Here is a tiny trained network, its code and every weight. The questions are about switching its units off for an input and a class, where a switched-off unit gives its printed mean instead of its output.

import numpy as np


def w(rows, s, z=0):
    codes = np.array(rows[::2]) - 128.0
    scale = np.full(codes.shape[1], s)
    scale[-1] = z or s
    return codes * scale


def f(y):
    return np.maximum(y, 0)


def log_softmax(a):
    a = a - a.max(-1, keepdims=True)
    return a - np.log(np.exp(a).sum(-1, keepdims=True))


def net(x, mask):
    res = np.array(x, float).reshape(1, 8) / 4 @ E
    y = f(res @ A[0][:, :-1].T + A[0][:, -1])
    res = res + np.where(mask, y, B[0][:, -1]) @ B[0][:, :-1]
    return log_softmax(res[-1] @ U[:, :-1].T + U[:, -1])


A, B = {}, {}
E = w([
[138,218,178,152,99,117,116,130,79],'x0',
[189,177,128,177,138,37,204,112,165],'x1',
[159,64,155,112,123,186,93,112,169],'x2',
[137,159,83,117,176,95,164,134,75],'x3',
[100,157,202,77,77,115,218,96,149],'x4',
[152,152,147,147,121,118,92,131,119],'x5',
[185,99,95,33,98,144,105,190,76],'x6',
[236,193,145,52,249,87,96,80,134],'x7',
],0.011)
A[0] = w([
[146,104,99,58,106,198,73,159,111,192],'neuron 0',
[123,57,149,116,48,117,122,122,170,211],'neuron 1',
[168,109,152,181,93,153,91,158,121,112],'neuron 2',
[101,155,147,242,66,158,88,151,85,254],'neuron 3',
[136,231,190,190,119,24,182,58,159,164],'neuron 4',
[93,100,143,193,182,174,38,73,255,196],'neuron 5',
[159,136,78,112,184,126,66,136,92,185],'neuron 6',
[98,167,75,179,168,74,150,115,69,134],'neuron 7',
],0.01,0.0041)
B[0] = w([
[113,123,187,63,103,153,79,119,128,201],'neuron 0',
[121,64,115,174,98,196,138,180,181,183],'neuron 1',
[146,94,87,117,157,99,114,91,157,164],'neuron 2',
[82,50,59,103,115,72,90,130,49,223],'neuron 3',
[129,198,152,107,206,190,149,143,179,252],'neuron 4',
[254,75,162,154,125,146,106,90,156,207],'neuron 5',
[91,79,97,72,172,53,66,143,114,196],'neuron 6',
[129,86,95,169,90,131,115,145,225,189],'neuron 7',
],0.011,0.019)
U = w([
[31,169,219,54,88,187,98,138,64,171],'0',
[197,85,150,137,106,187,97,154,212,220],'1',
[250,234,194,152,187,155,204,84,154,82],'2',
[158,79,54,91,149,22,64,109,75,153],'3',
[49,72,62,221,2,142,199,161,138,94],'4',
[106,216,80,147,197,85,191,183,179,2],'5',
],0.0086,0.0031)

Each question gives the input, the list of numbers given to net, and the class t.
The units are the neurons (one row each of A and B). Each row of codes is followed by its name. A weight is (code - 128) times the scale printed after its matrix; where a second scale follows, it is the last column's (A, B and U).
mask holds one flag per neuron, in row order. A switched-off neuron (its flag False) gives its mean, the last column of its row in B, instead of its output. The means were averaged over made-up inputs and are rounded, as every weight is.
A unit's drop is (log p(t) with every unit on - log p(t) with that unit switched off) / (log p(t) with every unit on - log p(t) with every unit switched off).
The circuit of an input: a set's keep is (log p(t) with only the set's units on - log p(t) with every unit switched off) / (log p(t) with every unit on - log p(t) with every unit switched off). Starting from all 8 units, units are removed one at a time, each time the one whose removal leaves the highest keep (on an exact tie, the one counted first), for as long as the keep stays at least 0.8.
circuit, biggest first: the units of the circuit, biggest drop first
unit that matters most: the unit with the biggest drop
top k neurons: the k neurons with the biggest drops, biggest first
drop when u is switched off: that unit's drop, to one decimal
input [-2,2,-5,-3,-4,-2,-3,7], class 2: top 4 neurons : [neuron 3; neuron 4; neuron 1; neuron 5]
input [-5,-8,2,-6,1,8,8,4], class 0: circuit, biggest first : [neuron 0]
input [3,0,2,7,8,8,-6,-5], class 5: top 2 neurons : [neuron 4; neuron 0]
input [4,-6,7,6,2,4,0,5], class 0: circuit, biggest first : [neuron 0; neuron 5]
input [4,7,6,-5,7,-7,2,-5], class 4: top 2 neurons : [neuron 5; neuron 1]
input [6,4,6,-3,-5,-5,0,-6], class 4: circuit, biggest first : [neuron 1; neuron 3]
input [3,8,-1,-3,-2,6,-6,-2], class 2: top 4 neurons : [neuron 4; neuron 5; neuron 6; neuron 1]
input [6,6,-1,1,-5,-5,-2,-1], class 5: circuit, biggest first : [neuron 4; neuron 5]
input [-5,-2,0,3,5,2,3,0], class 0: top 2 neurons : [neuron 5; neuron 7]
input [8,0,-1,-6,1,1,8,-4], class 3: top 4 neurons : [neuron 3; neuron 4; neuron 2; neuron 7]
input [4,-2,-1,7,6,-5,5,3], class 0: circuit, biggest first : [neuron 5; neuron 2]
input [-7,4,6,1,2,0,2,6], class 3: top 3 neurons : [neuron 4; neuron 1; neuron 7]
input [-5,6,-8,-3,-6,8,5,-6], class 4: top 3 neurons : [neuron 7; neuron 5; neuron 6]
input [2,5,-3,0,1,-3,3,6], class 2: circuit, biggest first : [neuron 3]
input [2,0,8,5,-1,5,0,4], class 3: top 2 neurons : [neuron 4; neuron 6]
input [-4,3,-4,7,-6,-5,-8,2], class 1: top 3 neurons : [neuron 7; neuron 5; neuron 3]
input [1,0,-2,-1,4,-5,-5,-2], class 5: circuit, biggest first : [neuron 4; neuron 0]
input [-8,-7,-2,1,7,6,2,-1], class 0: top 3 neurons : [neuron 5; neuron 0; neuron 7]
input [6,6,5,3,2,2,7,-7], class 4: top 2 neurons : [neuron 6; neuron 1]
input [-3,0,-4,8,-6,3,-7,-5], class 4: top neuron : [neuron 7]
input [0,5,-8,2,7,5,7,1], class 2: top 3 neurons : [neuron 3; neuron 6; neuron 4]
input [6,6,-7,3,3,-8,0,-8], class 5: top 2 neurons : [neuron 4; neuron 1]
input [-7,4,-8,6,8,-8,8,3], class 5: drop when neuron 3 is switched off : 0.1
input [4,5,5,1,6,3,-4,-1], class 2: drop when neuron 5 is switched off : 0.0
input [7,-6,6,7,6,-1,-4,3], class 2: drop when neuron 0 is switched off : 0.3
input [-1,0,5,-3,5,-2,2,-4], class 4: drop when neuron 1 is switched off : 0.2
input [2,-1,5,3,4,4,-3,-3], class 4: unit that matters most : neuron 0
